Below are the code and all the weights of a small trained network. Each question names an input and a target symbol and asks about switching units off, where a switched-off unit gives its printed mean instead of its output.

import numpy as np


def w(rows, s, z=0):
    codes = np.array(rows[::2]) - 128.0
    scale = np.full(codes.shape[1], s)
    scale[-1] = z or s
    return codes * scale


def norm(h):
    return h / np.sqrt((h * h).mean(-1, keepdims=True) + 1e-5)


def f(y):
    return np.maximum(y, 0)


def softmax(a):
    e = np.exp(a - a.max(-1, keepdims=True))
    return e / e.sum(-1, keepdims=True)


def log_softmax(a):
    a = a - a.max(-1, keepdims=True)
    return a - np.log(np.exp(a).sum(-1, keepdims=True))


def net(x, mask):
    ids = ['ΛΠαβδεζημφω'.index(c) for c in x.split()]
    T = len(ids)
    res = E[ids] + P[:T]
    u = 0
    for l in range(3):
        q, k, v = (norm(res) @ M[l].T for M in (Q, K, V))
        z = softmax(np.where(np.tri(T) > 0, q @ k.T / 2**0.5, -1e9)) @ v
        res = res + np.where(mask[u], z, O[l][:, -1]) @ O[l][:, :-1]
        u += 1
        y = f(norm(res) @ A[l][:, :-1].T + A[l][:, -1])
        res = res + np.where(mask[u : u + 4], y, B[l][:, -1]) @ B[l][:, :-1]
        u += 4
    return log_softmax(norm(res)[-1] @ U[:, :-1].T + U[:, -1])


Q, K, V, O, A, B = {}, {}, {}, {}, {}, {}
E = w([
[53,153,142,146,91,110],'Λ',
[185,78,142,126,119,57],'Π',
[181,211,125,178,110,169],'α',
[87,146,139,34,138,168],'β',
[41,141,72,155,162,136],'δ',
[137,196,97,82,143,117],'ε',
[139,182,253,159,67,156],'ζ',
[103,114,140,53,122,203],'η',
[155,122,128,100,142,187],'μ',
[140,171,8,161,84,201],'φ',
[136,148,140,70,157,153],'ω',
],0.0064)
P = w([
[133,190,95,5,179,145],'0',
[115,172,106,41,137,141],'1',
[87,155,126,75,115,146],'2',
[70,153,124,117,92,158],'3',
[52,157,152,160,79,158],'4',
[40,145,162,210,79,153],'5',
[21,153,158,205,79,173],'6',
],0.002)
Q[0] = w([
[87,127,102,176,68,177],'0.h0',
[44,245,137,110,105,253],'0.h0',
],0.0063)
K[0] = w([
[195,82,102,110,106,65],'0.h0',
[162,28,86,254,3,25],'0.h0',
],0.0054)
V[0] = w([
[51,252,128,182,61,179],'0.h0',
[103,169,220,21,142,149],'0.h0',
],0.0029)
O[0] = w([
[253,30,71,77,5,45,249],'0.h0',
[168,46,147,135,236,127,210],'0.h0',
],0.0035,0.0018)
A[0] = w([
[170,219,130,173,165,78,137],'0.n0',
[157,145,186,208,154,221,7],'0.n1',
[187,2,181,155,108,14,133],'0.n2',
[61,114,148,171,129,226,56],'0.n3',
],0.0038,0.0017)
B[0] = w([
[154,27,122,102,108,86,206],'0.n0',
[140,17,113,118,163,179,169],'0.n1',
[2,202,125,69,147,147,254],'0.n2',
[142,67,132,87,202,96,210],'0.n3',
],0.0043,0.0017)
Q[1] = w([
[58,110,99,1,82,137],'1.h0',
[136,91,74,51,40,114],'1.h0',
],0.0098)
K[1] = w([
[90,102,139,254,82,162],'1.h0',
[103,94,127,227,42,73],'1.h0',
],0.0068)
V[1] = w([
[156,4,67,123,179,153],'1.h0',
[126,131,27,147,165,53],'1.h0',
],0.004)
O[1] = w([
[173,122,90,101,254,130,145],'1.h0',
[147,25,58,152,155,1,247],'1.h0',
],0.0037,0.0013)
A[1] = w([
[90,127,253,85,178,110,4],'1.n0',
[75,208,167,99,112,62,6],'1.n1',
[126,231,84,158,186,130,101],'1.n2',
[124,209,75,126,122,61,165],'1.n3',
],0.0055,0.0025)
B[1] = w([
[162,254,78,92,128,185,186],'1.n0',
[62,77,148,94,97,196,185],'1.n1',
[118,52,126,100,103,36,176],'1.n2',
[107,64,182,100,143,199,254],'1.n3',
],0.0051,0.0032)
Q[2] = w([
[127,49,36,71,93,182],'2.h0',
[100,127,141,186,254,54],'2.h0',
],0.0098)
K[2] = w([
[85,99,87,219,93,127],'2.h0',
[149,116,104,8,193,125],'2.h0',
],0.012)
V[2] = w([
[121,139,9,161,126,175],'2.h0',
[254,152,166,165,99,105],'2.h0',
],0.006)
O[2] = w([
[127,145,45,174,132,182,171],'2.h0',
[231,112,143,3,117,165,2],'2.h0',
],0.0065,0.0038)
A[2] = w([
[189,132,126,142,196,151,4],'2.n0',
[138,160,254,105,105,132,22],'2.n1',
[170,224,107,127,171,92,33],'2.n2',
[63,146,228,158,151,112,38],'2.n3',
],0.0088,0.0033)
B[2] = w([
[120,69,154,181,70,118,148],'2.n0',
[111,174,162,245,155,124,166],'2.n1',
[159,174,91,147,80,45,140],'2.n2',
[122,130,130,35,99,163,254],'2.n3',
],0.011,0.0035)
U = w([
[237,120,151,81,94,167,251],'Λ',
[154,167,18,128,93,226,39],'Π',
[149,5,188,171,136,169,106],'α',
[145,132,141,135,128,112,58],'β',
[116,120,154,116,220,228,57],'δ',
[55,81,169,86,2,96,71],'ε',
[166,191,116,126,83,28,150],'ζ',
[132,70,167,77,222,51,188],'η',
[136,253,106,87,177,122,66],'μ',
[67,114,82,222,182,82,176],'φ',
[155,182,239,190,136,132,223],'ω',
],0.0074,0.0033)

Each question gives the input, a string of symbols that net reads in full, and the target symbol t.
The units are the heads (2 rows each of Q, K, V and O) and the neurons (one row each of A and B). Each row of codes is followed by its name. A weight is (code - 128) times the scale printed after its matrix; where a second scale follows, it is the last column's (O, A, B and U).
mask holds one flag per unit, layer by layer, with each layer's heads first. A switched-off unit (its flag False) gives its mean, the last column of its rows in O or B, instead of its output. The means were averaged over made-up inputs and are rounded, as every weight is.
A unit's drop is (log p(t) with every unit on - log p(t) with that unit switched off) / (log p(t) with every unit on - log p(t) with every unit switched off).
The circuit of an input: a set's keep is (log p(t) with only the set's units on - log p(t) with every unit switched off) / (log p(t) with every unit on - log p(t) with every unit switched off). Starting from the 12 units with the biggest drops (on a tie, the unit counted first), units are removed one at a time, each time the one whose removal leaves the highest keep (on an exact tie, the one counted first), for as long as the keep stays at least 0.8.
units of the circuit, in order: the units of the circuit, biggest drop first
unit that matters most: the unit with the biggest drop
top k neurons: the k neurons with the biggest drops, biggest first
k most important neurons of layer l: the k neurons of layer l with the biggest drops, biggest first
drop when u is switched off: that unit's drop, to one decimal
input μ Λ μ Λ μ Π ω, target μ: units of the circuit, in order -> (1.n0 1.n3)
input Π Λ ε η ζ φ α, target φ: unit that matters most -> 0.n1
input δ μ α μ, target Λ: units of the circuit, in order -> (0.h0 2.h0)
input η α β, target Λ: units of the circuit, in order -> (2.h0 0.h0)
input ε φ η Λ α η, target Λ: units of the circuit, in order -> (2.h0 0.h0 0.n2)
input ε ε η φ Π ε α, target ε: top 2 neurons -> (2.n3 1.n2)
input η ζ δ δ ζ μ, target ω: units of the circuit, in order -> (1.h0 2.h0 2.n1)
input Λ ζ Λ ε ω φ ω, target Π: units of the circuit, in order -> (2.h0 0.h0)
input δ α Λ ω φ ω μ, target Π: units of the circuit, in order -> (0.h0 2.h0)
input ω μ β Λ μ, target ε: units of the circuit, in order -> (0.h0 2.h0)
input ζ ω μ, target ω: units of the circuit, in order -> (2.n1 2.h0)
input Π α ε ζ Π, target ω: units of the circuit, in order -> (1.h0 2.n1 2.h0)
input δ Π ω, target μ: units of the circuit, in order -> (0.h0 1.n0 2.n2)
input δ μ α α η, target Λ: unit that matters most -> 2.h0
input ε δ ε α ε, target Λ: units of the circuit, in order -> (2.h0 0.h0)
input φ φ Λ ε μ, target ε: top 2 neurons -> (1.n0 2.n1)
input ε ω β ω, target ζ: top 4 neurons -> (2.n2 1.n3 1.n0 0.n2)
input β μ μ Λ α β, target Λ: top 3 neurons -> (0.n2 1.n1 1.n3)
input ε ω ε ω δ ω β, target φ: top 2 neurons -> (2.n3 0.n2)
input ε ζ η, target ω: unit that matters most -> 1.h0
input ε ε ε, target η: 2 most important neurons of layer 0 -> (0.n2 0.n0)
input ε Π ε, target ε: 2 most important neurons of layer 1 -> (1.n2 1.n1)
input μ ω η η η, target δ: 2 most important neurons of layer 0 -> (0.n2 0.n3)
input ω ω δ δ φ η, target Π: drop when 0.h0 is switched off -> 0.4
input μ Π μ φ, target φ: drop when 1.n2 is switched off -> 0.2
